Below is a small trained network, with its code and all its weights. Each question gives an input and a target symbol and asks what happens when units are switched off, that is, made to give their printed mean instead of their output.

import numpy as np


def w(rows, s, z=0):
    codes = np.array(rows[::2]) - 128.0
    scale = np.full(codes.shape[1], s)
    scale[-1] = z or s
    return codes * scale


def f(y):
    return np.maximum(y, 0)


def softmax(a):
    e = np.exp(a - a.max(-1, keepdims=True))
    return e / e.sum(-1, keepdims=True)


def log_softmax(a):
    a = a - a.max(-1, keepdims=True)
    return a - np.log(np.exp(a).sum(-1, keepdims=True))


def net(x, mask):
    ids = ['γεζθλξτ'.index(c) for c in x.split()]
    T = len(ids)
    res = E[ids] + P[:T]
    u = 0
    for l in range(3):
        r = res
        for j in range(3):
            rows = slice(2 * j, 2 * j + 2)
            q, k, v = (r @ M[l][rows].T for M in (Q, K, V))
            z = softmax(np.where(np.tri(T) > 0, q @ k.T / 2**0.5, -1e9)) @ v
            o = O[l][rows]
            res = res + np.where(mask[u + j], z, o[:, -1]) @ o[:, :-1]
        u += 3
        y = f(res @ A[l][:, :-1].T + A[l][:, -1])
        res = res + np.where(mask[u : u + 4], y, B[l][:, -1]) @ B[l][:, :-1]
        u += 4
    return log_softmax(res[-1] @ U[:, :-1].T + U[:, -1])


Q, K, V, O, A, B = {}, {}, {}, {}, {}, {}
E = w([
[166,89,79],'γ',
[151,45,119],'ε',
[81,90,120],'ζ',
[183,103,60],'θ',
[21,167,1],'λ',
[67,82,134],'ξ',
[159,140,235],'τ',
],0.012)
P = w([
[200,109,205],'0',
[48,102,180],'1',
[35,70,164],'2',
[3,96,189],'3',
[90,84,134],'4',
[45,91,136],'5',
[100,86,129],'6',
[35,108,142],'7',
[65,75,132],'8',
[74,53,106],'9',
[78,34,109],'10',
[85,60,94],'11',
[90,26,89],'12',
],0.0049)
Q[0] = w([
[68,13,121],'L0H0',
[79,198,146],'L0H0',
[64,93,2],'L0H1',
[44,137,100],'L0H1',
[172,82,138],'L0H2',
[45,78,12],'L0H2',
],0.0086)
K[0] = w([
[103,129,254],'L0H0',
[165,105,131],'L0H0',
[170,17,100],'L0H1',
[130,62,146],'L0H1',
[133,69,170],'L0H2',
[7,149,82],'L0H2',
],0.0091)
V[0] = w([
[161,64,103],'L0H0',
[171,100,74],'L0H0',
[112,56,254],'L0H1',
[124,77,97],'L0H1',
[197,123,131],'L0H2',
[255,95,90],'L0H2',
],0.0091)
O[0] = w([
[107,84,253,165],'L0H0',
[87,175,199,98],'L0H0',
[231,9,125,255],'L0H1',
[25,44,206,194],'L0H1',
[109,221,158,58],'L0H2',
[47,208,188,33],'L0H2',
],0.0054,0.0044)
A[0] = w([
[61,75,186,254],'L0N0',
[222,163,139,132],'L0N1',
[225,54,238,150],'L0N2',
[159,157,254,147],'L0N3',
],0.0063,0.0038)
B[0] = w([
[254,143,114,254],'L0N0',
[129,81,25,135],'L0N1',
[187,172,130,244],'L0N2',
[216,207,186,158],'L0N3',
],0.0079,0.0074)
Q[1] = w([
[62,141,100],'L1H0',
[230,156,172],'L1H0',
[210,90,96],'L1H1',
[198,84,129],'L1H1',
[118,227,177],'L1H2',
[141,2,104],'L1H2',
],0.0089)
K[1] = w([
[1,2,46],'L1H0',
[241,123,190],'L1H0',
[54,147,64],'L1H1',
[122,224,73],'L1H1',
[42,94,81],'L1H2',
[138,120,234],'L1H2',
],0.0071)
V[1] = w([
[219,113,88],'L1H0',
[155,164,197],'L1H0',
[135,174,88],'L1H1',
[254,95,138],'L1H1',
[141,231,124],'L1H2',
[114,166,192],'L1H2',
],0.0078)
O[1] = w([
[170,116,174,246],'L1H0',
[91,169,195,205],'L1H0',
[202,160,116,119],'L1H1',
[141,115,160,224],'L1H1',
[91,245,124,146],'L1H2',
[56,189,253,141],'L1H2',
],0.0057,0.013)
A[1] = w([
[141,91,1,154],'L1N0',
[84,227,187,164],'L1N1',
[48,190,31,120],'L1N2',
[139,63,89,1],'L1N3',
],0.0066,0.0017)
B[1] = w([
[166,157,83,253],'L1N0',
[163,148,253,202],'L1N1',
[185,145,148,148],'L1N2',
[108,99,104,234],'L1N3',
],0.0052,0.0025)
Q[2] = w([
[187,94,151],'L2H0',
[152,102,109],'L2H0',
[48,160,193],'L2H1',
[189,67,119],'L2H1',
[51,191,138],'L2H2',
[157,127,255],'L2H2',
],0.011)
K[2] = w([
[70,239,98],'L2H0',
[158,221,188],'L2H0',
[102,21,94],'L2H1',
[158,165,215],'L2H1',
[159,2,102],'L2H2',
[183,175,250],'L2H2',
],0.0078)
V[2] = w([
[163,142,208],'L2H0',
[106,216,102],'L2H0',
[159,1,64],'L2H1',
[144,77,51],'L2H1',
[152,203,103],'L2H2',
[87,153,139],'L2H2',
],0.0084)
O[2] = w([
[78,145,95,251],'L2H0',
[149,229,80,77],'L2H0',
[162,45,55,42],'L2H1',
[177,88,94,17],'L2H1',
[217,226,57,154],'L2H2',
[3,212,76,87],'L2H2',
],0.0059,0.015)
A[2] = w([
[117,188,131,133],'L2N0',
[238,158,175,44],'L2N1',
[43,187,108,251],'L2N2',
[193,102,245,79],'L2N3',
],0.011,0.0014)
B[2] = w([
[186,6,144,158],'L2N0',
[61,136,2,213],'L2N1',
[245,156,117,151],'L2N2',
[53,99,80,254],'L2N3',
],0.005,0.025)
U = w([
[147,140,118,149],'γ',
[30,122,115,181],'ε',
[139,92,102,84],'ζ',
[205,150,136,254],'θ',
[156,158,18,43],'λ',
[138,77,96,117],'ξ',
[24,157,2,57],'τ',
],0.0061,0.0023)

Each question gives the input, a string of symbols that net reads in full, and the target symbol t.
The units are the heads (2 rows each of Q, K, V and O) and the neurons (one row each of A and B). Each row of codes is followed by its name. A weight is (code - 128) times the scale printed after its matrix; where a second scale follows, it is the last column's (O, A, B and U).
mask holds one flag per unit, layer by layer, with each layer's heads first. A switched-off unit (its flag False) gives its mean, the last column of its rows in O or B, instead of its output. The means were averaged over made-up inputs and are rounded, as every weight is.
A unit's drop is (log p(t) with every unit on - log p(t) with that unit switched off) / (log p(t) with every unit on - log p(t) with every unit switched off).
The circuit of an input: a set's keep is (log p(t) with only the set's units on - log p(t) with every unit switched off) / (log p(t) with every unit on - log p(t) with every unit switched off). Starting from the 12 units with the biggest drops (on a tie, the unit counted first), units are removed one at a time, each time the one whose removal leaves the highest keep (on an exact tie, the one counted first), for as long as the keep stays at least 0.8.
circuit, biggest first: the units of the circuit, biggest drop first
k most important neurons of layer l: the k neurons of layer l with the biggest drops, biggest first
heads that matter: for each layer, one digit per head in row order, 1 if its drop is at least 0.15 and else 0, layers parted by /
drop when u is switched off: that unit's drop, to one decimal
input ε λ γ ξ ε ζ ζ τ, target τ: circuit, biggest first -> L2N1; L2N3; L0N3
input ξ ξ ξ θ γ γ ε ζ ξ, target ξ: heads that matter -> 000 / 001 / 010
input ξ ε ξ γ, target ξ: circuit, biggest first -> L2H1; L1H2; L2H2; L0H1
input ξ ε ε θ, target ξ: most important neuron of layer 0 -> L0N3
input ε ξ γ ε γ ε ξ λ ξ ε, target ε: heads that matter -> 101 / 101 / 010
input θ ξ ε γ, target θ: heads that matter -> 111 / 001 / 111
input θ θ ε γ ε ξ, target θ: heads that matter -> 111 / 001 / 101
input ξ γ ξ ζ, target ξ: heads that matter -> 000 / 001 / 010
input λ θ θ, target λ: heads that matter -> 010 / 111 / 111
input θ ε ξ ε γ θ θ, target θ: 3 most important neurons of layer 2 -> L2N2; L2N3; L2N1
input θ ε λ ξ λ, target θ: heads that matter -> 111 / 001 / 010
input λ γ θ τ ζ τ θ λ, target λ: 2 most important neurons of layer 2 -> L2N2; L2N3
input ε ε γ ξ γ ε ε ξ τ ζ γ, target ε: 2 most important neurons of layer 2 -> L2N2; L2N0
input θ ε ζ, target θ: 2 most important neurons of layer 0 -> L0N0; L0N3
input θ ξ θ, target θ: most important neuron of layer 0 -> L0N3
input ξ ε λ, target ξ: drop when L2H0 is switched off -> 0.1
input λ λ λ ζ ζ ζ γ θ ζ γ λ θ θ, target λ: drop when L1H1 is switched off -> 0.2
input ε ξ ζ θ, target ε: drop when L2H1 is switched off -> 0.2
input θ ξ ξ ξ ξ ε, target θ: drop when L2H1 is switched off -> 0.4
input λ ε ε ε, target λ: most important neuron of layer 0 -> L0N0
input θ γ ζ ε ξ, target θ: 3 most important neurons of layer 2 -> L2N2; L2N3; L2N1
